Here are made-up elements, facts about them, and rows of numbers that follow some of those facts. Name the element behind each unnamed row.

Named rows:
Z62: [-31  40  33  21  21  12  20 -10  -3 -35  21   2  30  -4  -9 -23 -30 -28
 -10  21  11 -25  23 -37 -30 -15]
Z727: [-15   8   8  13  -6  14 -13   0   2  14  -8  -2   7  22 -14  -7 -13  -3
   7  22 -13  14  15   3  -3  -5]
Z351: [-14   5  37  -5  12  27   8   2  -8  -9  -9   6  22  -8  -3 -18 -23 -13
   7  16 -16  -1   7 -14   0   5]
Z655: [-12   5  41   6  20  12   4  -1 -13 -14   9   6  33  -3  -5  -8 -15 -24
   7  13   4  -5   7 -17  -5  -2]
Z538: [  5  20   2   2  -5  -3  -9   2  -3  -8 -11   2  10  -9   4   9 -14   0
  16  16 -10   1  -2  -9  -9  -2]
Z329: [-39  16  25  26   6  13  -2 -15   6 -13   9   8  17   6 -34 -10 -21 -20
  -1  19   3   2  27 -20 -14 -18]
Z694: [ -9  28  12  12   4  -6  -4  -7  -5 -28  -1   9  19 -21  -9   3 -21 -16
  11  11   1 -10   8 -27 -22  -7]
Z862: [ 16  15   7   5 -19  24   3  17   0   1  -5  -7  13  17  17 -15   6   4
  -5  30 -18  -2   5  14  -8   3]
Z893: [-35  23  38  33  10  17  18  -9  -7 -44  24  23  33 -18 -11 -11 -17 -24
 -16   0  -2  -3  32 -23 -40  -8]
Z281: [-30  12  53  13  32  12   9 -10 -10 -33  20  13  41 -13 -18  -7 -24 -38
   0   8  14 -12  16 -34 -14  -4]
Z449: [  7  -2  30  -3   9  12  -4  11 -13   5  -2  -2  21   8  10  -4  -6 -10
  13  16  -4   8  -3   0   7   6]
Z637: [ -4   7  19  16  15   8  -8  -1  -4   0   6   1  18  -3   7  -9 -10  11
   3  26  -6   0   9 -13 -20   7]
Z589: [  0  -3  14  16   5   0   9   9  -9  -8   0   2   7  11   1  -9 -13  -8
   5  16 -14 -14  17 -15 -12   7]
Z129: [ 14   1   0  -1 -14   6   2  15  -3  22 -11 -22   7  24  17  -2   6  17
  22  20 -29  13 -12  10   3  16]
Z679: [-15  27  24  17  -1  22  15   3   2 -30  16   3  25   0  -1 -19 -10 -20
 -15  22  -1 -16  20 -15 -23  -6]
Z378: [ 41  10 -18 -12 -19  15  -4  33  -9  40 -25 -29  -3  42  40  -8   5  25
  17  40 -29  13  -9  31  12  11]
Z861: [  3   3   8  -1   4  18  10   9  -7   8   9  -6   5  -3   1   3 -14   3
  13  21 -18   1   8  -2 -12   5]
Z534: [ 20  -5 -14  -5 -25  15 -24  23   3  52 -28 -15 -10  47  11  -1   5  25
  22  31 -29  35   0  35  19   7]

There are 2 kinds of fact about the elements: ψ, χ.
ψ: hangs directly under; χ: is directly followed by
Z113 ψ:Z963 χ:Z660
Z126 ψ:Z291
Z129 ψ:Z117 χ:Z881
Z135 ψ:Z56 χ:Z909
Z14 ψ:Z679 χ:Z9
Z145 ψ:Z113
Z177 ψ:Z71 χ:Z206
Z192 ψ:Z444 χ:Z803
Z2 ψ:Z379 χ:Z212
Z20 ψ:Z682
Z203 ψ:Z871
Z206 ψ:Z71 χ:Z444
Z212 ψ:Z379 χ:Z518
Z219 ψ:Z577 χ:Z379
Z223 ψ:Z257 χ:Z260
Z232 ψ:Z132 χ:Z6
Z238 ψ:Z521
Z249 ψ:Z65 χ:Z534
Z250 ψ:Z323 χ:Z637
Z255 ψ:Z177 χ:Z798
Z258 ψ:Z379 χ:Z898
Z260 ψ:Z257 χ:Z536
Z263 ψ:Z65 χ:Z249
Z267 ψ:Z219 χ:Z936
Z281 ψ:Z52 χ:Z655
Z283 ψ:Z323 χ:Z250
Z291 ψ:Z763 χ:Z679
Z305 ψ:Z132 χ:Z539
Z307 ψ:Z71 χ:Z52
Z312 ψ:Z479
Z313 ψ:Z323 χ:Z895
Z318 ψ:Z336 χ:Z714
Z329 ψ:Z65 χ:Z517
Z332 ψ:Z679
Z336 ψ:Z117 χ:Z610
Z34 ψ:Z763
Z342 ψ:Z71
Z343 ψ:Z342
Z347 ψ:Z577
Z351 ψ:Z444 χ:Z363
Z358 ψ:Z347
Z363 ψ:Z444 χ:Z491
Z378 ψ:Z862
Z379 ψ:Z577 χ:Z347
Z424 ψ:Z561
Z440 ψ:Z862 χ:Z378
Z444 ψ:Z71 χ:Z307
Z449 ψ:Z177 χ:Z698
Z45 ψ:Z52 χ:Z97
Z453 ψ:Z892
Z462 ψ:Z206
Z463 ψ:Z577 χ:Z219
Z475 ψ:Z307
Z479 ψ:Z71 χ:Z820
Z491 ψ:Z444 χ:Z670
Z515 ψ:Z656 χ:Z788
Z516 ψ:Z113 χ:Z145
Z517 ψ:Z65 χ:Z727
Z518 ψ:Z379 χ:Z258
Z52 ψ:Z71 χ:Z342
Z521 ψ:Z205 χ:Z65
Z524 ψ:Z682 χ:Z815
Z534 ψ:Z65
Z536 ψ:Z257
Z538 ψ:Z656 χ:Z515
Z539 ψ:Z132
Z548 ψ:Z763 χ:Z34
Z550 ψ:Z113 χ:Z95
Z559 ψ:Z336 χ:Z600
Z56 ψ:Z108 χ:Z682
Z585 ψ:Z963 χ:Z589
Z586 ψ:Z892 χ:Z453
Z589 ψ:Z963 χ:Z871
Z59 ψ:Z206 χ:Z462
Z591 ψ:Z132 χ:Z305
Z6 ψ:Z132 χ:Z591
Z600 ψ:Z336 χ:Z318
Z608 ψ:Z710
Z610 ψ:Z117 χ:Z129
Z611 ψ:Z307 χ:Z475
Z618 ψ:Z65 χ:Z329
Z62 ψ:Z291 χ:Z126
Z622 ψ:Z610 χ:Z836
Z637 ψ:Z323 χ:Z754
Z65 ψ:Z205
Z655 ψ:Z52 χ:Z45
Z656 ψ:Z337 χ:Z710
Z660 ψ:Z963
Z670 ψ:Z444 χ:Z796
Z679 ψ:Z763 χ:Z933
Z682 ψ:Z108
Z694 ψ:Z656 χ:Z538
Z695 ψ:Z840
Z698 ψ:Z177 χ:Z720
Z706 ψ:Z307 χ:Z611
Z710 ψ:Z337 χ:Z786
Z714 ψ:Z336
Z720 ψ:Z177
Z727 ψ:Z65 χ:Z263
Z74 ψ:Z585 χ:Z981
Z754 ψ:Z323 χ:Z313
Z772 ψ:Z963 χ:Z585
Z786 ψ:Z337
Z788 ψ:Z656
Z796 ψ:Z444
Z798 ψ:Z177 χ:Z449
Z803 ψ:Z444 χ:Z351
Z804 ψ:Z710 χ:Z608
Z815 ψ:Z682 χ:Z20
Z818 ψ:Z342 χ:Z343
Z820 ψ:Z71 χ:Z177
Z823 ψ:Z561 χ:Z424
Z829 ψ:Z881
Z836 ψ:Z610
Z851 ψ:Z840 χ:Z695
Z861 ψ:Z851
Z862 ψ:Z763 χ:Z548
Z871 ψ:Z963 χ:Z113
Z877 ψ:Z561 χ:Z823
Z881 ψ:Z117
Z885 ψ:Z656 χ:Z694
Z89 ψ:Z117 χ:Z336
Z892 ψ:Z205 χ:Z521
Z893 ψ:Z108 χ:Z56
Z895 ψ:Z323
Z898 ψ:Z379
Z9 ψ:Z679 χ:Z332
Z904 ψ:Z223
Z909 ψ:Z56
Z919 ψ:Z610 χ:Z622
Z933 ψ:Z763 χ:Z862
Z936 ψ:Z219
Z940 ψ:Z223 χ:Z904
Z95 ψ:Z113 χ:Z516
Z951 ψ:Z52
Z97 ψ:Z52 χ:Z951
Z981 ψ:Z585

Rows to name:
No name comes twice in this set of rows, the named rows included.
[  7  -9  10   7   3   1  10  17 -14  -3   7   0  -6  13   2  -1 -12  -6
  12  24 -28  -7  11  -8  -9   5] | Z203
[  2  10  12  16  -8  15   6  14 -11  -9  -1   8  17   5  14  -5   0   3
  -4   7 -21  17  17  13 -20   5] | Z56
[-27  28  29  23   1   5   5 -15   4 -55  14  24  27 -34 -23  -3 -16 -31
  -7   6   7 -18  18 -35 -30 -14] | Z656
[ -1   2  26 -11   5  28   2   9 -13   4 -17   0  17   0   8 -18 -18  -3
  13  17 -22   5   1  -4   7   8] | Z363
[ -1   9  12   4   0   6  13   5  -3   1  12 -18   9  10   0  -2  -1   3
  21  20 -27   7  -8  -7  -9  10] | Z829
[ 37  -5 -12  -2 -28  17  -7  38 -14  32 -23  -5  -1  29  41   2  15  29
   9  14 -43  41   1  47  -4  19] | Z682
[  4  11   8   2 -10  26  10  13  -1 -10  12  -2   8   7   9  -7   1  -3
  -2  32 -22   0   9   9 -15   0] | Z763
[ -1  -2  28   5  -3  26   0   8  -3 -11   2   9  24   0   3  -8   2 -12
   0  13 -10   2   6   2  -1   7] | Z206
[-24  11  41  10  20  13   8  -6  -9 -22  11   7  33  -8 -10  -9 -22 -25
   3  11   3  -8  13 -27 -12  -3] | Z820
[ 36  -8 -16 -10 -18  17  -8  28  -7  47 -25 -21  -3  26  32   5   5  30
  22  26 -30  19 -11  29  10  17] | Z695
[ -7   1  38  11   6  22   4   4  -5 -21  10  12  31  -4  -4 -10  -2 -23
  -3  10  -1  -1   8  -6  -7   2] | Z177
[  6  -1   7   5  -8  34  12  14  -3   1  15  -2   6  -6  -3   7  -5  -2
   3  18 -21   0   8   4 -13   3] | Z132
[-26   8  19  23   9  17  21   3 -11 -18   3  17  27   5  11  10 -25 -10
  15  24   1  -8   8 -31 -16  -8] | Z212
[ -1   7  12  16 -18  16  12   9   6  -7   6  -7  18   9   2  -8  13   2
   9  13 -23   5  -4   1 -10  15] | Z610
[-17  12  29  22  26   9  -3  -9  -3 -19  14   9  25 -11  -1 -11 -16   2
   1  23   4  -6  14 -28 -28   2] | Z250

The same elements again, as new rows of numbers:
Some elements and their rows:
Z655: [ -5  -2   1   2   8   9  13 -13   4   1  -8 -10  -4  -2  -2  -2   6  -7
  -2  -9   4   0  -7  -9   9   1   5   0   4  -6   1]
Z45: [  3   2   6   7   3   1   6 -13   3   4  -4  -1  -6  -4   2  -4   9  -1
   4  -6   1  -4  -1 -11  13 -10   4 -13   2  -1  -1]
Z363: [ 11  12  14   5  -5  -7  -9  -2   7   5  -2   7  -5  -8   1  -6  16   4
  17  -7  -5  -3   7 -12  18 -17  -2 -28  -1   3  -2]
Z95: [ -6   3  -1   4  12   5   9  -6  10  -7  -7  -4  -7  -1   1  -1   5  -7
  -1 -13   1   4  -5 -11   3  -4   8   1  -7  -5   7]
Z895: [ 28  13  18  25 -14 -23 -27  -6   5   7  15  27   0 -14  15   0  17  13
  20   1 -11 -18  24 -14  28 -44   3 -59  -2  12  -5]
Z720: [ 21  10  16  18  -8 -15  -6 -11   1  10   6  16  -8  -9  10  -6  16   8
  15   2  -6 -10  10 -14  23 -31   2 -41   1   8  -4]
Z129: [ 15  15   8  12  -4  -3  -7 -14   3   7   6   6  -7  -3   9  -4   6   6
  16  -7  -5 -10   5 -16  13 -21  -2 -27  -2   0   0]
Z307: [ 37  15  21  26 -14 -29 -13   6   0  12  11  23  -5  -5  15  -2  25  15
  14   1 -12 -12  13 -18  30 -38  -5 -48  -5  13 -19]
Z2: [-18  -4  -7  -5  10  20   9 -12   4  -5  -8 -16   4   2  -4   4  -4  -9
  -6  -8  15   9 -11  -7   0  12   3  16  -1  -3   6]
Z336: [  8  12  -5   5   7   9   3  -3   5   3   2 -15   0  12   7   2  -1   2
   4 -20  -2  -7 -10 -19   2   4  -7   8  -5 -10  -8]
Z74: [-14  -2  -6  -2  14  14  14  -8  11  -9 -12 -14  -5   1  -4   2   1 -11
  -6 -17   5   7  -9  -8   0   8   8  15  -4 -11   8]
Z34: [ 26  20  22  23 -12 -19 -20  -9   3  12  14  26 -11 -14  16  -8  12  15
  20   6 -11  -8  24 -17  20 -43  -1 -54 -10   9 -11]
Z343: [ -5   0   2   1   7   9   9 -11   5   0  -8 -10  -4  -1  -3  -3   6  -6
   0 -12   4   1  -5  -8   8   1   3   1   2  -7   2]
Z463: [-16  -3  -6  -5  10  19  10 -12   5  -5  -9 -16   3   1  -4   4  -4  -9
  -6 -10  12   8 -11  -6   0  11   3  16   0  -5   5]
Z577: [ 10   3   2  16   1   1  -3   6   6   1  -2  -1   7   8   6   8  -5   8
  -3  -4   6   9  -1 -12   6  -4  -1  -3  -6  16  -8]
Z695: [ -4   1  -1   3   5  12   5 -10   6  -3  -6  -8  -5  -3  -2   1   1  -6
   0 -12   3   0  -4  -6   6  -1   2   2  -1  -6   3]
Z803: [ -5   4   4  -6   6   9   3  -2  10  -2 -11 -10  -2  -2  -7  -4   8  -6
   7 -15   3   4  -4  -8   8   4   0   0   2  -7   1]
Z591: [  6   7   5  13  -2   7  -3  -8   1  -2  -3  -1 -13  -5   2   4   6  -1
   4  -5  -4  -2   1  -3  12 -15  -2 -11   0  -2   4]

Rows to name:
No name comes twice in this set of rows, the named rows included.
[  3   8   9   0   1   1  -2  -3   9   1  -6  -1  -4  -5  -3  -5  11  -1
  12 -11  -1   1   1 -11  13  -7  -1 -14  -1  -2   0] | Z351
[ -7 -10  -8   5  12  13  -1   8  14 -10  -4 -18  13   3   2  14   3  -7
 -15 -23   5  -3  -2  -7   6  12   4  17  -3 -11 -10] | Z283
[ -3   5   2   7   9  11   3   5  10   0   0  -9  -4   0   6   0  -3   1
 -10 -10   2   8   4 -15  -3   2  -2   9 -16 -11 -22] | Z679
[ -4   2   0   7   3  16   3  -8   3  -5  -8  -9 -12  -2  -2   5   2  -5
  -1  -9   0   1  -5  -2   7  -5  -1   3   1  -6   5] | Z6
[ 11  11   8  13   2 -12  -4  -6   7  -1   2  13 -10  -6   8  -3  11   2
   9  -6  -7  -3   7 -14  13 -25   6 -27  -9   4   4] | Z145
[ 26  17  15  23  -8 -16 -15   7   6   8  13  17  -6  -7  16  -2   9  15
   7  -1  -9  -4  18 -18  13 -30  -5 -32 -17   5 -24] | Z548
[ -3  -3  -7   5   8  15   8   5   7  -8  -7 -18  -1   5  -3   9   0  -8
 -13 -18   4   3 -10  -6   2  11  -3  24  -7 -10  -7] | Z851
[ 55  24  32  37 -24 -46 -26   7  -2  17  20  39  -7 -11  23  -4  31  25
  25   9 -19 -18  24 -21  40 -60  -6 -76  -8  23 -23] | Z342
[ 21   8  11  16  -4 -14  -2   5   3   6   2   6  -2  -1   8   0  18   6
   4  -6  -5  -5   2 -15  20 -17  -3 -20  -3   4 -16] | Z206
[  3  -1   4   9   2   3  -8  -8   9  -1   0   0   3  -7   4   3   7  -1
   4 -10   0  -7   8  -8  14 -12   5 -17   0  -3  -1] | Z637
[ 16  14  11  17  -2  -7  -9   6   7   6   9   8  -7  -5  13  -1   5  10
   2  -4  -6   0  14 -18   7 -19  -3 -19 -17  -1 -24] | Z862
[ 21  17  19  10 -10 -15 -15  -1   6   7   2  16  -7 -10   4  -7  18   8
  22  -3  -8  -6  12 -14  23 -29  -3 -42  -2   7  -5] | Z491
[-10   1  -3   2  13  18   9   5  11  -2  -6 -18  -2   2   3   2  -5  -4
 -15 -15   5  10  -3 -12  -7  14  -1  23 -15 -15 -18] | Z291
[ 11   4   8  14  -3  -6 -14  -8   8   2   6   9   2  -9   8   2  11   5
   9  -7  -4 -11  12 -10  18 -22   4 -31   0   2  -2] | Z754

The same elements again, as new rows of numbers:
Named rows:
Z788: [ -7  11   3   1  18 -21   0   4 -20 -11  16  -4  25]
Z347: [  1   5   5  -2  -6 -15 -13  10 -21  -7  18 -21  23]
Z940: [ -1  -2 -14   7  -7   9   0 -10  15   7 -16   4 -18]
Z524: [  0  -2 -13   7  -7   9  -1 -11  14   7 -16   3 -18]
Z305: [  4   9   1  -8   2 -14 -10  12 -17 -14  19 -17  17]
Z440: [  3   0 -14   1  -8   8   3  -1   8  10 -22   4 -24]
Z656: [  0   6  -4  10 -12   7  -3 -16  12  10 -15   3 -16]
Z885: [ -3  14 -10   9  -4   8  -1 -13  13   5 -13   6 -18]
Z981: [ -1 -11  12   3 -11  13  10  -7  20  -2  -8  10 -23]
Z951: [ -9  -3   1   1  23 -24   0  12 -18  -4  15   1  39]
Z307: [ -2  -8   2  11   8 -27  -9  20 -22  -7  19   0  55]
Z108: [ 5 -1  6 -4 -5 -1 -1 -3  1  4  1 -4 -1]
Z62: [  3   0 -14   1  -8   9   4  -1   8  10 -22   4 -23]
Z59: [ -5  -2 -11  10   0   5  -1  -6  15  11 -15  11  -5]
Z206: [  4   4   9  -5  -2 -18 -13  11 -18  -6  19 -14  30]
Z727: [ 16   8   3 -11   5 -20 -10  11 -25 -24  15  -9  18]
Z65: [  4  10   4  -9  -4  -3   3  -1 -11 -12  -5   0   1]
Z862: [ 11   5   7 -12  -9 -15  -9  16 -24  -7  12 -20  14]

Rows to name:
No name comes twice in this set of rows, the named rows included.
[  0  -8   9   5 -10  11   3  -5   6  15  -3   3 -13] | Z219
[  2 -13  -5  -7  14 -13  -7  -3 -16   0  21 -17  22] | Z881
[  2  -5  10  -2 -10   0   3  -6   8  -3  -2  -2  -3] | Z963
[-14  11  -1   1  -6   2   3   1  -8  -1  -1  -9   5] | Z379
[-18  17  -7   1   3   3   5   6  -8  -5   1  -6   4] | Z518
[ 2 -1  8 -2 -1 -4  0  0  2  7  3  1  7] | Z71
[-15  -2  -6   6  18 -20   0   9 -22  -5  14  -9  31] | Z898
[-10  24   0  -5   3   3   5   2  -6 -10   2  -3  -2] | Z786
[10 -1  7 -6 -3 -4  0 -3 -2  0 -1  0  0] | Z205
[ 11  -3 -12   4  -3   2   0 -11   7  -3 -20  11 -17] | Z618
[ -1  -7  -6  11 -10   4  -3 -11  14  15 -16   7  -5] | Z479

